Each row has a hidden trait or not; one of two labels after the row says which. A new part has a new trait and new labels.
[-23  11  10  12   3  -8 -10   0   5  22  10 -17  -2  -7  -1  18  -8   0
  -8 -10  -4  27 -13   8   1  12   0  -2   4   0  -5 -12 -10  -5 -28 -11
 -23]	J
[  1  -7  14  16   3 -12   4   2  -2 -16   9  -1  -8  -2   2  22  23  -3
   4  -8  -3  -3  -2  -6  -3  16   4 -11 -37 -16  -3  16   1  36  -7  -7
  -2]	P
[ 42 -10  -3  17 -10 -12   9   3   7 -10  -9  10 -11  12   6 -33 -14   2
   1 -34  -4   2  14 -15  -8   4   3  11  15  47   1 -10   7   3 -16 -20
  10]	J
[-27   1 -12 -12  11   5 -10   5  -6  27  12  -8   9  -8 -14  15  -2   6
  -2 -17   3 -17   0  19   6  -2   4  -4  15 -31  -1  -5   6   9  17  22
  16]	J
[-28   5 -13  -4  11   3 -14   6  -2  34  14 -11   8  -8 -15  20   0   7
  -4 -22   2  -7  -3  12   6   5   0  -3  16 -44   0  -2   2   8  22  19
   8]	P
[ -3   8  -6  -8 -18  -1 -13   2   3   9   1  21  -8   1   9 -40  14   2
   6 -12   2  -4  -3 -20   0   9  -8  19  24   7   6  17 -12 -13 -22 -20
 -15]	P
[ 24  -7   1   7  -9  -3  11   2   7 -16 -10  15  -8  12  16 -30   1  -4
   4  -6  -1   4  10 -23  -2  -6  -3  10  -8  30   2   2  -1  -2  -8 -15
   1]	P
[ 34   0   1  28  -2 -13   7  10  16   2  -4 -12  -1  -2   1 -12 -22  -2
 -10 -23  -7  14  11  -6   1  -2   3   3   9  36  -2 -27  -1  -3 -15 -11
   9]	P
[ 19 -10  -8   7  -4  -7   5  17   3   5   4  13  -9  -4  -5 -13   8   5
   7 -47   1 -17  17 -11   0  11   5   0   2  -5   3  12  11  28  11   4
  32]	P
[-11   1 -21  -4  10   1 -11  16  -3  32  14   3   1  -5 -15 -13   2   9
   0 -49   4 -14   6   3   5   9   2   4  38 -12   4  -5  10  10  19  13
  25]	J
[ -3  -2  15  24  -1  -8   6  10   7  -4   2  -1  -5  -3  12  11  29  -6
  -2   0  -4  11  -1 -15   6  11  -6 -10 -46 -14  -3  11  -6  12  -9  -6
  -3]	P
[ 26   4   6  32  -7 -11   3  17  20   4  -9 -14  -1  -9  -3  -3  -7  -5
  -7 -23  -7  14  11 -10   8  -1  -1   7 -14   7   0 -15  -6  -8 -21  -1
  14]	P
[ 10  -8   4   6   0 -17   5   2  -2  -3   9   9 -17  12   7 -10  -1   6
   0 -28  -2  13   4  -2  -9  25   2 -10  10  27  -1   6   9  -4 -13 -44
   2]	P
[-16  -4   0   0  -5  -3  -3   2  -7   3  11  26 -10   7  12 -17  32   3
   9 -10   3   7 -10 -16   1  13  -7   7   0 -14   4  33  -3  18   6 -14
  -5]	P
[  9   8 -22   1  -4   4 -15  10   8  29  -2   2   6  -5 -14 -24 -21   5
   0 -31   2 -11   8  -4   6  -4   2  21  41   5   4 -17  -3 -16   8   8
   8]	J
[ -1  -4  -6  15  19  -4   2 -12 -10  12   6 -16   7  12   3  21 -15  -1
  -9 -12  -1   5  -3   9   2 -19   1  -3 -11  -5  -3  -5   0  12  30  -6
  -6]	P
[ 14   1 -14  -7  -5  10  -1   6   0  -2  -9  14  13  -7  -3 -18   0   0
   9  -3   5 -28  11 -11   7 -14   2  20   6 -19   5   1  -1  -2  17  10
  21]	J
[ 23   7   3  35  -4 -15   0  12  17  10  -8 -24   4 -10  -2  -2 -16  -5
  -9 -12  -8  18   7 -10   7  -1  -1   5 -10  18  -3 -19 -11 -11 -21  -3
  10]	P
